How the objects are linked:
PF: le>CQ, po>ZQ, ri>BN
JC: le>CD, po>GQ, ri>LP
QP: le>CH, po>GD, ri>JZ
HG: le>FR, po>HS, ri>GG
LF: le>JZ, po>RQ, ri>PB
MR: le>HG, po>HD, ri>DN
SL: le>NJ, po>MR, ri>PH
DT: le>CF, po>CM, ri>NR
LJ: le>QP, po>LM, ri>LF
BG: le>ZS, po>TL, ri>CM
FQ: le>TZ, po>TB, ri>GQ
DD: le>LP, po>BT, ri>FQ
NR: le>DH, po>SL, ri>ZS
ZD: le>PR, po>JB, ri>JM
MN: le>PB, po>BD, ri>LM
CH: le>BM, po>DD, ri>GR
QZ: le>NZ, po>JL, ri>HS
JL: le>BF, po>BN, ri>PC
GD: le>DD, po>CF, ri>PZ
TC: le>ZQ, po>CT, ri>CH
CD: le>JM, po>LC, ri>NB
BZ: le>BD, po>GG, ri>ZF
TQ: le>RQ, po>FR, ri>BD
MM: le>HD, po>ZD, ri>MG
DH: le>TB, po>NJ, ri>HB
ZQ: le>PP, po>JC, ri>BM
JB: le>SR, po>JZ, ri>TC
JM: le>PF, po>TC, ri>GN
GQ: le>LC, po>MN, ri>LJ
DN: le>GG, po>DL, ri>QZ
PZ: le>FQ, po>DH, ri>QR
DS: le>QZ, po>PG, ri>HD
QT: le>SL, po>SQ, ri>TL
BD: le>DZ, po>BG, ri>DT
BH: le>ZF, po>QZ, ri>HG
RQ: le>PZ, po>NR, ri>DZ
SF: le>LM, po>ZF, ri>TQ
SQ: le>MR, po>MM, ri>HJ
BM: le>MQ, po>LP, ri>NC
CT: le>JC, po>QR, ri>DD
SR: le>QL, po>GR, ri>ZQ
QR: le>GQ, po>HB, ri>BT
PB: le>CT, po>DZ, ri>GD
NB: le>GN, po>QP, ri>JB
PR: le>PC, po>SR, ri>PF
TB: le>LF, po>TQ, ri>MN
BN: le>RH, po>BM, ri>QL
BT: le>LJ, po>SF, ri>TB
RT: le>BH, po>DS, ri>MR
GR: le>NC, po>FQ, ri>JC
JN: le>TL, po>CQ, ri>BF
MG: le>DL, po>JM, ri>PG
HD: le>HS, po>PR, ri>DL
LC: le>TC, po>PB, ri>QP
LP: le>NB, po>LJ, ri>TZ
DZ: le>QR, po>ZS, ri>CF
PP: le>MG, po>CD, ri>MQ
GG: le>BG, po>JN, ri>NZ
CM: le>NT, po>RT, ri>SL
NZ: le>CM, po>BF, ri>QT
MQ: le>PG, po>NB, ri>ZD
NC: le>ZD, po>TZ, ri>CD
PG: le>JL, po>GN, ri>PR
ZS: le>HB, po>PH, ri>NT
QL: le>MM, po>NC, ri>PP
PH: le>BZ, po>DN, ri>BH
HS: le>QT, po>PC, ri>JN
PC: le>SQ, po>QL, ri>CQ
DL: le>JN, po>PF, ri>JL
CF: le>BT, po>NT, ri>DH
TZ: le>JB, po>LF, ri>LC
RH: le>DS, po>MQ, ri>MM
HJ: le>DN, po>MG, ri>DS
HB: le>MN, po>BZ, ri>SF
JZ: le>GR, po>PZ, ri>CT
CQ: le>HJ, po>PP, ri>RH
ZF: le>DT, po>NZ, ri>FR
FR: le>NR, po>QT, ri>BG
BF: le>RT, po>RH, ri>SQ
TL: le>PH, po>HJ, ri>RT
GN: le>BN, po>CH, ri>SR
LM: le>GD, po>DT, ri>RQ
NJ: le>TQ, po>HG, ri>BZ
NT: le>SF, po>BH, ri>NJ

The rows follow the links: the fewer symbols apart two objects are, the more alike their rows tend to be.

Row, then object:
  -9   -62    57   -36   -97   -29    31   -28    26    87    30     7    31    35     3    14   -78    25    18   -85    20    45    33    45   -10    21   -11   -58   -13   -50    65   108    69   -86   -56   -34    42    42    56    71   -28    57   -26    46    15    52    31     1    41    36    26: BT
  -2   -12    76   -58    -6    34    -6    13    25    50    55     2    16    26   -10   -81   -96    22    -9   -24    -6   -86    63    -9   -25    24   -14   -80    18    35    -7    83     1   -38   -83   -52    55     2    60     6    53    83   -12    88    10    77   -47   -24    11    35    82: BZ
  37    76    -4    20    84    62   -51    -3    -7   -35    41   -26    -5     5    27   -72   -17   -15   -15    42   -53   -58    -2   -97    48    24   -20   -28    64    60   -72    54   -13     8   -82    16   -44   -58    56   -80    21    31    12    -2  -105    15  -102    33   -25    27    16: BF
  36   -23   -36    30    31    21   -25   -28   -24   -38   -29    -9    24   -27   111     8    74   -26    11   -18   -53   -23   -12   -66   134   -17   -59    65    21    33   -40    24   -40   -13   -30    25    14   -52    64   -31   -21   -10   -13   -83   -32    21    -8    53   -59   -47  -115: PR
 -14    21    43   -24   -62   -16    12   -22    38    80    50     2    11    34   -49    -5   -97    18     2   -26    34    59    15    31   -60    36    30   -90    18   -52    66    84    91   -56   -46   -27   -30    44    25    45   -25    44   -10    71   -26    17   -11    -8    67    80    95: LM
  11   -71   -29    16   -75   -38    17   -65    -2    25   -37     0    33     1    90    75    37   -10    33   -79    -4    89   -10     2    95   -17   -49    43   -13   -55    38    65    39   -59   -16    13    26     0    62    41   -84   -21   -28   -59     2    18    58    59    -9   -26  -111: CH
   3    -9   -66    48    -9   -38    23   -16   -27   -48   -66     3   -12   -30    17    81   104   -18     6     6    14    71   -55    18    20   -25     4    85   -34   -35    10   -86    -8    37    86    40   -28     1   -48    -7   -47   -85     9   -92    20   -63    65    22   -20   -52  -101: BM
   9    60   -54    35    89    26   -23    32   -34   -91   -18    -6   -30   -31    -7   -14    76   -26   -19    82   -21   -46   -26   -36     8   -19     9    54     6    43   -67  -111   -69    85    54    38   -45   -46   -59   -73    36   -50    29   -54   -21   -56   -22   -11   -41   -44   -31: JL
  43    -3   -47    41    24    23   -28   -48   -27   -29   -24   -19    23   -18   116    18    64   -25    14   -17   -51    -3   -12   -79   135   -14   -61    50    30    16   -35    49   -22   -21   -50    33    -4   -49    70   -39   -41   -13    -9   -82   -53    24   -26    68   -40   -27  -116: PF
 -21    66    31   -21    77    41   -17    55     6   -36    42     3   -34     0   -92   -72   -42    11   -30    73    -3   -82     6     3   -91     6    51   -37     9    53   -47   -67   -35    67    25    -9   -13   -11   -57   -44    80     9    26    64    -2   -12   -55   -59     9    22   111: BH
   5    41   -29    33   -67   -42    12   -47    16    34    -7    -7     0    19   -27    78   -12    -5    19   -23    34   153   -43    34   -26    20    31   -15    12  -102    68    37   106   -31    10    24   -92    35   -10    22   -86   -42     0   -18   -56   -61    28    34    53    64    -3: QP
   9   -38    28   -32    57    45   -21    39   -10   -27    10     2     9   -11    35   -70    13    -2   -16    12   -43  -155    47   -41    50   -13   -39    12     5   107   -73     2  -101    18   -36   -27    85   -39    33   -28    74    42    -4    10    20    64   -40   -14   -55   -49     1: MR
 -24   -60     2    -3   -83   -72    48     7     7    26   -36    18     2    -7   -42    67    27    20    14   -35    52    90   -21    92   -64   -15    38    25   -54   -70    68   -60    26    -3    85   -10    10    59   -76    61   -32   -45    -5    -2    86   -39    95   -25    28   -17   -15: GQ
   6    16   -69    57    11   -36    15   -20   -27   -39   -55     6   -13   -35    11    76    98   -23     6    21    10    90   -69     9    26   -26     5    74   -24   -45    11   -84     5    39    84    43   -56    -1   -61   -10   -60   -82    11   -92    -3   -83    53    19   -19   -36   -83: ZQ
 -13   -31    51   -40   -85   -18    23   -29    39    87    28     1    23    38    -7    12   -86    23    15   -65    21    50    28    35   -28    29     6   -67     4   -51    64   119    74   -76   -59   -31    18    38    53    55   -27    52   -19    56     3    43     1     3    52    63    50: TB
  14   -31   -51    34    52    15   -11    19   -40   -68   -47    -3     9   -38    78     9    97   -24    -2    16   -36   -61    -3   -46    78   -32   -48    84   -16    59   -62   -63   -87    43    29    18    35   -39     2   -34    17   -32     4   -82    24     1     9    14   -62   -92  -103: MM
   6    27   -54    39    89    14   -11    32   -31   -87   -35     4   -16   -34    11    -5    92   -24   -20    60   -24   -50   -36   -33    22   -26    -3    62    -9    50   -70  -118   -71    84    52    27   -19   -44   -61   -64    24   -53    21   -55     0   -42    -5    -7   -49   -59   -52: PC
 -18    48    23   -16    77    34   -12    70   -11   -40    23     5   -32   -11   -80   -75   -14    12   -41    76     4  -101    15     9   -86    -3    41   -24     7    66   -54   -91   -59    74    34   -19     1   -13   -68   -41    89    13    27    55    21    -8   -36   -61   -14    -7    86: HG
  19   103   -51    41   102    39   -43    14   -25   -79     0   -17   -34   -12   -20   -33    45   -24   -20    93   -20   -36   -41   -56     8     8    13    18    40    41   -64   -69   -32    74    19    37   -85   -54   -47   -87    30   -28    26   -30   -74   -60   -59     4   -19     6     4: HD
 -45   -77    73   -63   -19    -8    22    60    10    27    13    19     5     8   -51   -40   -39    28   -17   -19    25   -77    59    67   -78   -10    18   -19   -49    31     4   -34   -54    -2    24   -60   113    36   -29    47    63    41    -5    70   113    47    21   -63     2   -21    74: DT
  27   113   -29    33    98    59   -47     0   -19   -61    26   -23   -24    -6     2   -49     3   -27   -17    76   -45   -36   -27   -86    28    21     3   -19    65    45   -65     2    -8    39   -33    23   -90   -58     6   -85    24    -1    20   -12  -105   -26   -88    17   -14    27    16: HJ

Each walk starts at a row. The symbols on each line, taken left to right, move it on to the next object.
Answer with the object's row; about right is enough.
  12   -16    21   -22    64    58   -28    22   -10   -23    15    -6     2    -9    51   -75     1    -8   -14     6   -43  -143    47   -66    53    -5   -42     4    18   103   -71    23   -82     6   -59   -19    75   -44    51   -38    70    52    -4    10     2    67   -61    -4   -49   -42    -7
ri po po ri po po le
  11   -76   -29    21   -53   -45    20   -38   -10     1   -61     2    28   -15    86    83    75    -9    27   -60     1    62    -9    14    84   -33   -40    73   -30   -41    31     3    -2   -30    25    15    46     1    23    37   -61   -33   -20   -77    38     3    69    40   -25   -52  -126
po le ri po ri ri le ri
 -17    20   -25    25   -59   -54    28   -25     5    23   -14     5   -11    12   -53    78     4     8    12    -9    45   144   -53    55   -66     8    47     4   -21  -100    74   -29    83    -3    57    16   -72    48   -54    39   -67   -52     9     1     4   -78    64     2    47    37     7
 -30   -83    74   -67   -17    -5    16    54    15    33    12    16     9     9   -31   -46   -41    33   -12   -26    18   -96    60    54   -55    -2     7   -32   -44    45    -2    -1   -45   -13    -3   -63   117    28    -1    55    68    53    -4    71    98    66    21   -58     1   -22    61
ri po le ri ri
   2    33    61   -39    20    51   -19    11    22    31    68   -13    -8    37   -38   -83  -104    21   -14    14    -9   -66    44   -27   -40    39    15   -94    38    37   -18    74    15   -25   -83   -32     3    -5    39    -8    48    74     2    85   -39    52   -79   -21    29    62   108
po po po ri
  23   -40   -49    27    46    13    -7     3   -31   -61   -49    -5    10   -33    94     3    97   -25     1     5   -46   -61     4   -49   108   -28   -55    77    -6    55   -56   -33   -86    19     2    26    45   -45    19   -25     4   -23    -4   -83    13    17     4    37   -66   -71  -116
  29    95   -16    19    85    64   -52    -5    -7   -44    36   -24   -18     7     7   -55   -13   -19   -21    58   -49   -46    -6   -92    40    25   -10   -21    69    47   -68    25    -5    25   -64    14   -72   -61    29   -92    28    13    22    -1  -109    -7   -90    25   -14    44    13
ri po ri ri le ri
  14     5   -53    35    74    25    -7    29   -34   -76   -37    -1   -13   -41    28     2    95   -23    -4    47   -31   -58   -20   -33    42   -38   -18    77   -16    59   -64  -108   -97    76    52    27     6   -43   -45   -54    24   -47    15   -69    12   -30     5     4   -62   -70   -75
le le le le po
  -3   -33    20   -31    65    33    -9    64   -15   -42    -3     9    -1   -18     9   -69    15    10   -29    28   -30  -158    48   -10    -4   -24   -20    15   -19   105   -66   -66  -105    48    12   -31    87   -28   -14   -25    89    25     7    16    63    42   -21   -38   -42   -58    19
  -2   -57   -52    38   -34   -45    28   -23   -24   -26   -65    13    10   -30    55    80   101   -19    22   -32     3    53   -31    28    53   -40   -23    93   -48   -43    19   -57   -15     9    67    27    24     8   -22    18   -54   -64   -11   -85    44   -24    86    22   -30   -64  -124
ri le le ri ri le ri
  32   -42   -42    29    42    25   -12   -11   -24   -49   -42    -8    24   -26   105    11    85   -26    17   -15   -43   -42     2   -59   123   -34   -67    72    10    44   -50    -4   -67    -1   -11    30    37   -58    45   -37   -12   -20   -10   -85    -8    28    -8    43   -61   -67  -121
ri ri po po le po
   4    33   -30    27   -62   -38    14   -61    21    32    -2   -11     7    15     0    67   -16    -4    30   -29    23   148   -38    13     8    22    17   -19    15  -102    77    55   110   -50   -16    32   -77    24    13    24   -87   -32     0   -12   -61   -47    31    39    45    61   -17
  16    42   -74    64    12   -26     2   -26   -18   -49   -46    -7   -19   -22     6    72    88   -33    16    24    10    83   -72    -8    19   -20    10    67   -10   -46    10   -75    11    42    65    47   -88    -2   -59   -24   -54   -83    14   -80   -31   -86    34    26   -12   -14   -76
ri ri le po ri ri
  13   -86   -36    23   -66   -46    13   -46    -1    13   -45     3    32   -12    97    82    65    -8    29   -72    -5    57    -4     4    95   -23   -46    56   -28   -35    34    31    18   -54     8    11    35     3    42    34   -73   -30   -28   -83    23    12    65    46   -27   -35  -124
po po ri le le ri
  -6    30   -29    28   -65   -46    27   -44    14    32    -8     3   -19     6   -42    74    -8     7    12   -15    48   154   -48    42   -37    15    39   -15   -15  -100    74     5    95   -15    32    20   -88    49   -36    35   -77   -52     4    -7   -25   -70    44    10    48    48     7
  26   114   -38    40   102    43   -42     4   -17   -70    27   -17   -30   -13   -14   -48    12   -28   -23    90   -41   -39   -44   -76    15    13    17    -1    52    35   -74   -40   -13    60    -6    33   -92   -51   -22   -91    29   -21    26   -18   -95   -43   -75    23   -16    20    21
po po po ri po le
  18    23   -15    27   -74   -35     4   -71    14    43    -5   -15    18    18    24    66   -15    -3    33   -42    12   144   -41     3    25    28     0   -17    20  -102    65    85   109   -58   -26    21   -72    21    33    26   -93   -28   -15   -23   -62   -30    20    50    35    52   -30
ri le po ri ri
 -28   -22   -13    16   -67   -66    48     0     9    20   -35    20   -13    -4   -53    81    19    17    11   -15    59   109   -26    86   -71   -10    44    21   -46   -89    69   -65    42    14    85     3   -17    63   -77    55   -42   -52    -2    -2    56   -65    83   -22    41    -9    -3
  51    22   -52    44    26    19   -30   -50   -10   -24   -15   -27    25    -4   104    23    50   -32    16   -11   -50    19   -30   -83   132    -5   -56    38    38     3   -21    69     6   -35   -57    46   -35   -54    72   -41   -49   -12   -10   -78   -75     9   -20    69   -37    -9  -101
ri ri le po
  27    74   -77    74    25    -4   -14   -45   -20   -37   -19   -15   -15    -6    13    59    68   -28     7    39   -12   101   -69   -37    37     4    10    40    29   -57     1   -22    46    22    28    55  -120   -18   -26   -49   -66   -71    16   -75   -79   -81     6    52    -2    16   -63
ri po ri ri le ri
   1   -73   -46    30   -46   -43    29   -27   -15   -20   -67     4    25   -29    66    86    86   -16    26   -46     8    57   -16    18    69   -37   -43    90   -36   -31    24   -34   -15   -10    40    22    40    10    -3    24   -59   -50   -11   -90    45   -11    73    31   -37   -62  -122
 -37   -62    61   -57   -14   -16    21    60    12    23     4    25   -12     7   -72   -38   -41    36    -9    -4    31   -74    47    73   -98   -13    33   -26   -52    31    12   -51   -40    12    39   -49    92    45   -42    49    65    23    -2    68   111    37    28   -68     8   -15    74
le ri le ri le po le
 -15  -107    52   -44   -98   -44    38   -18    23    76    -8    20    31    17    21    36   -38    21    27   -83    25    34    46    66     1     1   -16   -14   -42   -39    66    72    29   -81   -16   -38    86    54    41    85   -32    31   -31    30    72    55    59    -4    22    -5    -4
ri ri po le po po
  -6    73    36   -26    47    41   -22    15    21    11    71    -4   -13    24   -77   -78   -89    17   -27    45    -1   -56    22   -18   -69    36    31   -90    35    35   -20    31    18     2   -46   -24   -38    -5    -2   -35    57    50    14    85   -48     8   -79   -29    36    67   123
  29    21    12   -13    72    69   -41     7    -5   -28    30   -20    11     3    50   -76   -18   -10   -15    20   -59  -109    33   -86    66    11   -39   -25    51    84   -80    71   -42   -17   -83    -1    20   -55    73   -57    37    56    -4     5   -57    56   -90    20   -34     0     4
po po po po le po le le
   7   -40   -57    38   -19   -45    19   -10   -30   -36   -68     7    -5   -36    41    78   101   -16    17    -9     7    61   -38    22    33   -37   -10    88   -34   -31    18   -78   -14    30    83    33    -2     4   -42    10   -53   -75     7   -79    43   -38    75    26   -27   -55  -110
ri po po ri po po le
 -45   -13    49   -43   -18   -20    31    60     7    23    24    22   -23     9  -104   -23   -47    32    -7    17    48   -28    19    81  -129     7    57   -34   -44     3    28   -65     1    28    57   -37    31    49   -68    48    55     9     5    75    83    -9    28   -71    34     6   102
